Here is a tiny trained network, its code and every weight. The questions are about switching its units off for an input and a target symbol, where a switched-off unit gives its printed mean instead of its output.

import numpy as np


def w(rows, s, z=0):
    codes = np.array(rows[::2]) - 128.0
    scale = np.full(codes.shape[1], s)
    scale[-1] = z or s
    return codes * scale


def norm(h):
    return h / np.sqrt((h * h).mean(-1, keepdims=True) + 1e-5)


def f(y):
    return y / 2 * (1 + np.tanh(0.7978845608 * (y + 0.044715 * y**3)))


def softmax(a):
    e = np.exp(a - a.max(-1, keepdims=True))
    return e / e.sum(-1, keepdims=True)


def log_softmax(a):
    a = a - a.max(-1, keepdims=True)
    return a - np.log(np.exp(a).sum(-1, keepdims=True))


def net(x, mask):
    ids = ['Φαβδζημστψ'.index(c) for c in x.split()]
    T = len(ids)
    res = E[ids] + P[:T]
    u = 0
    for l in range(2):
        q, k, v = (norm(res) @ M[l].T for M in (Q, K, V))
        z = softmax(np.where(np.tri(T) > 0, q @ k.T / 4**0.5, -1e9)) @ v
        res = res + np.where(mask[u], z, O[l][:, -1]) @ O[l][:, :-1]
        u += 1
        y = f(norm(res) @ A[l][:, :-1].T + A[l][:, -1])
        res = res + np.where(mask[u : u + 4], y, B[l][:, -1]) @ B[l][:, :-1]
        u += 4
    return log_softmax(norm(res)[-1] @ U[:, :-1].T + U[:, -1])


Q, K, V, O, A, B = {}, {}, {}, {}, {}, {}
E = w([
[60,140,161,154,117],'Φ',
[146,134,158,171,221],'α',
[65,134,128,73,77],'β',
[119,176,204,150,30],'δ',
[154,145,162,115,74],'ζ',
[131,121,111,116,237],'η',
[202,63,5,234,139],'μ',
[154,143,165,110,75],'σ',
[206,145,152,191,169],'τ',
[142,126,87,22,114],'ψ',
],0.025)
P = w([
[119,166,118,206,180],'0',
[132,118,150,159,153],'1',
[143,103,158,155,140],'2',
[163,58,167,141,116],'3',
[120,178,141,124,127],'4',
[114,198,142,119,126],'5',
[107,254,124,135,133],'6',
[114,193,149,106,135],'7',
[109,193,150,95,135],'8',
[156,78,180,100,131],'9',
[115,193,153,94,122],'10',
[112,197,153,85,124],'11',
],0.0087)
Q[0] = w([
[86,140,176,67,146],'0.h1',
[87,97,191,181,131],'0.h1',
[101,97,104,139,87],'0.h1',
[159,4,198,67,122],'0.h1',
],0.028)
K[0] = w([
[114,169,195,112,154],'0.h1',
[120,143,145,191,119],'0.h1',
[98,137,119,141,102],'0.h1',
[123,253,93,113,144],'0.h1',
],0.031)
V[0] = w([
[131,99,1,241,42],'0.h1',
[69,136,41,124,75],'0.h1',
[105,20,239,56,142],'0.h1',
[175,125,199,70,123],'0.h1',
],0.007)
O[0] = w([
[129,87,90,85,39,58],'0.h1',
[82,114,143,109,16,5],'0.h1',
[133,2,165,100,117,95],'0.h1',
[184,114,125,236,144,197],'0.h1',
],0.0069,0.0027)
A[0] = w([
[10,63,21,233,200,93],'0.n1',
[71,89,128,154,162,157],'0.n2',
[192,180,81,113,136,154],'0.n3',
[21,60,1,101,154,4],'0.n4',
],0.016,0.0044)
B[0] = w([
[134,3,175,135,44,207],'0.n1',
[93,221,70,66,58,168],'0.n2',
[145,92,158,78,98,255],'0.n3',
[191,180,88,212,145,156],'0.n4',
],0.019,0.0062)
Q[1] = w([
[61,160,167,79,115],'1.h1',
[46,46,254,185,154],'1.h1',
[194,88,126,61,226],'1.h1',
[52,88,122,40,108],'1.h1',
],0.016)
K[1] = w([
[56,149,94,107,34],'1.h1',
[49,72,243,157,66],'1.h1',
[235,109,142,8,106],'1.h1',
[75,37,82,123,185],'1.h1',
],0.013)
V[1] = w([
[176,55,57,144,84],'1.h1',
[218,98,2,172,82],'1.h1',
[104,110,177,86,120],'1.h1',
[153,193,115,116,138],'1.h1',
],0.008)
O[1] = w([
[75,253,100,109,219,147],'1.h1',
[90,233,210,13,187,68],'1.h1',
[139,178,71,214,138,253],'1.h1',
[168,103,230,91,67,113],'1.h1',
],0.004,0.0027)
A[1] = w([
[126,112,172,135,148,247],'1.n1',
[131,150,86,65,77,104],'1.n2',
[74,93,114,81,106,81],'1.n3',
[2,161,177,52,194,4],'1.n4',
],0.025,0.0046)
B[1] = w([
[89,137,94,124,158,253],'1.n1',
[125,143,93,132,142,241],'1.n2',
[132,167,156,100,158,193],'1.n3',
[69,254,146,72,220,142],'1.n4',
],0.026,0.008)
U = w([
[69,130,121,145,131,152],'Φ',
[81,166,154,229,88,114],'α',
[200,176,220,123,105,77],'β',
[104,47,183,43,161,113],'δ',
[112,210,10,203,90,33],'ζ',
[36,87,66,155,137,175],'η',
[194,115,39,31,115,49],'μ',
[4,107,105,86,41,116],'σ',
[179,151,173,201,197,187],'τ',
[140,79,101,136,75,254],'ψ',
],0.014,0.0058)

Each question gives the input, a string of symbols that net reads in full, and the target symbol t.
The units are the heads (4 rows each of Q, K, V and O) and the neurons (one row each of A and B). Each row of codes is followed by its name. A weight is (code - 128) times the scale printed after its matrix; where a second scale follows, it is the last column's (O, A, B and U).
mask holds one flag per unit, layer by layer, with each layer's heads first. A switched-off unit (its flag False) gives its mean, the last column of its rows in O or B, instead of its output. The means were averaged over made-up inputs and are rounded, as every weight is.
A unit's drop is (log p(t) with every unit on - log p(t) with that unit switched off) / (log p(t) with every unit on - log p(t) with every unit switched off).
The circuit of an input: a set's keep is (log p(t) with only the set's units on - log p(t) with every unit switched off) / (log p(t) with every unit on - log p(t) with every unit switched off). Starting from all 10 units, units are removed one at a time, each time the one whose removal leaves the highest keep (on an exact tie, the one counted first), for as long as the keep stays at least 0.8.
units of the circuit, in order: the units of the circuit, biggest drop first
most important unit: the unit with the biggest drop
k most important neurons: the k neurons with the biggest drops, biggest first
top k neurons in layer l: the k neurons of layer l with the biggest drops, biggest first
input μ α ζ ζ, target η: units of the circuit, in order : (1.n1, 0.n2, 1.n3, 0.h1)
input μ Φ Φ ζ, target η: most important neuron : (0.n2)
input δ ζ τ τ τ ψ σ, target μ: 2 most important neurons : (0.n3, 1.n3)
input ζ δ β ζ Φ ζ ζ ζ δ σ, target β: 4 most important neurons : (1.n2, 0.n1, 0.n2, 0.n3)
input δ Φ β σ, target ψ: 2 most important neurons : (1.n3, 0.n2)
input β ζ ζ ζ, target σ: top 3 neurons in layer 0 : (0.n4, 0.n2, 0.n3)
input τ δ ζ, target μ: top 2 neurons in layer 0 : (0.n1, 0.n3)
input Φ ζ ζ, target ζ: units of the circuit, in order : (0.n1, 1.n3)
input τ α β ζ ζ β β ζ τ δ, target α: units of the circuit, in order : (0.n2, 0.n3)
input η σ β τ τ ζ ζ, target μ: 2 most important neurons : (0.n3, 0.n1)
input δ σ α μ α ψ Φ τ α σ, target ζ: top 3 neurons in layer 0 : (0.n1, 0.n3, 0.n2)
input ζ α η, target δ: units of the circuit, in order : (0.n1, 1.n3)
input Φ ζ τ Φ β Φ β ζ β ζ, target σ: 4 most important neurons : (0.n4, 1.n2, 0.n2, 1.n3)
input ζ Φ ζ η δ η σ ζ ζ ζ, target τ: most important unit : 0.h1
input τ ζ δ σ, target μ: top 2 neurons in layer 0 : (0.n1, 0.n2)
input ζ ζ ζ ζ ζ σ α η ζ ζ, target δ: top 2 neurons in layer 0 : (0.n2, 0.n4)
input μ β σ ψ σ α ψ δ τ σ, target α: 4 most important neurons : (0.n3, 0.n2, 1.n2, 0.n1)
input ζ β η Φ ζ α σ ζ σ ζ ζ, target β: top 3 neurons in layer 1 : (1.n2, 1.n4, 1.n3)
input β Φ δ σ, target σ: 4 most important neurons : (0.n4, 0.n2, 0.n3, 0.n1)
input μ δ Φ τ ζ ψ ζ ζ ψ ζ, target β: top 3 neurons in layer 0 : (0.n1, 0.n2, 0.n3)
input σ α β ζ, target τ: top 3 neurons in layer 0 : (0.n2, 0.n1, 0.n3)
input ψ δ μ ψ τ Φ σ, target α: top 3 neurons in layer 0 : (0.n2, 0.n3, 0.n1)
input μ ζ τ ζ β β, target ζ: most important neuron : (1.n2)
